Below is a small trained network, with its code and all its weights. Each question gives an input and a class and asks what happens when units are switched off, that is, made to give their printed mean instead of their output.

import numpy as np


def w(rows, s, z=0):
    codes = np.array(rows[::2]) - 128.0
    scale = np.full(codes.shape[1], s)
    scale[-1] = z or s
    return codes * scale


def f(y):
    return y / 2 * (1 + np.tanh(0.7978845608 * (y + 0.044715 * y**3)))


def log_softmax(a):
    a = a - a.max(-1, keepdims=True)
    return a - np.log(np.exp(a).sum(-1, keepdims=True))


def net(x, mask):
    res = np.array(x, float).reshape(1, 4) / 4 @ E
    y = f(res @ A[0][:, :-1].T + A[0][:, -1])
    res = res + np.where(mask, y, B[0][:, -1]) @ B[0][:, :-1]
    return log_softmax(res[-1] @ U[:, :-1].T + U[:, -1])


A, B = {}, {}
E = w([
[203,164,118,106,135,12,133,160,170],'x0',
[173,161,105,94,254,164,99,26,153],'x1',
[22,139,110,167,188,71,138,120,187],'x2',
[79,226,161,17,123,156,137,180,147],'x3',
],0.0071)
A[0] = w([
[158,143,126,110,209,148,125,76,133,175],'neuron 1',
[96,184,131,50,124,158,129,155,127,156],'neuron 2',
[18,166,131,124,171,87,128,138,151,107],'neuron 3',
[96,128,127,147,111,199,116,126,115,97],'neuron 4',
[110,166,133,65,118,154,138,152,124,87],'neuron 5',
[93,122,136,139,83,121,122,163,118,111],'neuron 6',
[183,63,121,210,128,126,133,99,112,109],'neuron 7',
[99,164,133,72,124,142,126,145,139,103],'neuron 8',
[154,146,131,101,180,157,115,85,116,81],'neuron 9',
[131,153,129,107,185,150,138,99,132,89],'neuron 10',
[80,114,132,147,24,96,134,193,106,61],'neuron 11',
[167,163,124,102,139,32,129,144,143,126],'neuron 12',
[79,116,126,135,126,191,125,111,117,181],'neuron 13',
[62,112,120,184,168,71,125,113,138,97],'neuron 14',
[189,141,130,113,121,50,125,150,126,101],'neuron 15',
[112,117,132,136,93,111,130,146,123,255],'neuron 16',
[86,107,129,136,119,188,127,122,114,82],'neuron 17',
[151,139,118,114,186,143,118,96,128,70],'neuron 18',
[250,132,135,82,64,208,122,144,98,82],'neuron 19',
[95,103,137,135,124,181,137,110,114,96],'neuron 20',
[105,157,139,90,133,136,127,148,127,83],'neuron 21',
[137,82,129,194,139,110,123,105,123,109],'neuron 22',
],0.017,0.0089)
B[0] = w([
[133,163,126,109,113,139,91,214,161,229],'neuron 1',
[131,135,118,180,93,131,66,125,80,222],'neuron 2',
[135,110,128,37,125,128,161,78,95,209],'neuron 3',
[125,108,133,161,187,124,148,95,161,179],'neuron 4',
[128,114,131,168,74,126,112,88,112,178],'neuron 5',
[125,125,133,124,100,125,146,150,175,184],'neuron 6',
[128,129,125,173,60,129,79,92,92,232],'neuron 7',
[134,116,127,170,85,124,109,100,108,175],'neuron 8',
[127,117,130,114,92,122,153,144,187,178],'neuron 9',
[128,119,130,128,107,126,145,140,190,170],'neuron 10',
[132,108,125,120,64,125,156,145,247,246],'neuron 11',
[119,125,132,181,219,131,125,111,144,215],'neuron 12',
[128,148,130,154,219,123,109,149,123,213],'neuron 13',
[138,111,129,48,118,129,156,78,100,200],'neuron 14',
[115,112,131,172,204,125,146,90,162,199],'neuron 15',
[138,195,123,98,155,150,61,226,99,235],'neuron 16',
[125,107,127,164,184,115,160,81,171,173],'neuron 17',
[120,107,130,133,81,121,159,134,180,167],'neuron 18',
[126,116,126,3,141,123,164,81,91,247],'neuron 19',
[124,116,130,162,174,110,153,93,160,171],'neuron 20',
[128,113,132,161,81,119,138,88,125,152],'neuron 21',
[124,125,130,163,74,128,106,107,96,196],'neuron 22',
],0.035,0.012)
U = w([
[135,137,125,123,87,145,133,200,226,123],'0',
[137,122,114,199,66,141,54,67,79,125],'1',
[144,105,120,21,146,140,161,64,92,132],'2',
[106,119,136,199,251,120,128,96,169,123],'3',
[143,253,109,120,174,197,74,254,71,255],'4',
[134,90,159,161,120,145,200,161,93,103],'5',
[102,140,140,165,116,144,186,150,102,90],'6',
[104,137,137,165,120,129,191,145,97,97],'7',
],0.0084,0.0078)

Each question gives the input, the list of numbers given to net, and the class t.
The units are the neurons (one row each of A and B). Each row of codes is followed by its name. A weight is (code - 128) times the scale printed after its matrix; where a second scale follows, it is the last column's (A, B and U).
mask holds one flag per neuron, in row order. A switched-off neuron (its flag False) gives its mean, the last column of its row in B, instead of its output. The means were averaged over made-up inputs and are rounded, as every weight is.
A unit's drop is (log p(t) with every unit on - log p(t) with that unit switched off) / (log p(t) with every unit on - log p(t) with every unit switched off).
unit that matters most: the unit with the biggest drop
top k neurons: the k neurons with the biggest drops, biggest first
drop of u: that unit's drop, to one decimal
input [-4,0,8,6], class 2: unit that matters most	neuron 3
input [8,7,-5,-8], class 1: top 3 neurons	[neuron 7; neuron 11; neuron 22]
input [-5,7,6,1], class 0: top 2 neurons	[neuron 1; neuron 19]
input [8,-4,4,6], class 3: top 2 neurons	[neuron 12; neuron 15]
input [7,6,4,-7], class 1: top 4 neurons	[neuron 7; neuron 22; neuron 11; neuron 13]
input [1,-1,-8,8], class 1: top 4 neurons	[neuron 2; neuron 5; neuron 8; neuron 3]
input [-7,-2,-1,6], class 3: top 2 neurons	[neuron 13; neuron 4]
input [0,3,7,6], class 2: top 2 neurons	[neuron 3; neuron 7]
input [-6,-6,7,1], class 2: top 3 neurons	[neuron 3; neuron 14; neuron 1]
input [-4,-1,-4,1], class 2: top 3 neurons	[neuron 19; neuron 12; neuron 1]
input [6,6,-8,8], class 1: top 2 neurons	[neuron 2; neuron 5]
input [1,6,-4,8], class 1: top 2 neurons	[neuron 2; neuron 5]
input [4,0,0,-3], class 3: top 2 neurons	[neuron 1; neuron 15]
input [0,-3,-6,6], class 1: top neuron	[neuron 2]
input [-7,-6,6,0], class 3: drop of neuron 17	1.8
input [-5,-3,-8,-7], class 2: drop of neuron 2	1.3
input [2,2,4,-3], class 2: drop of neuron 15	0.0
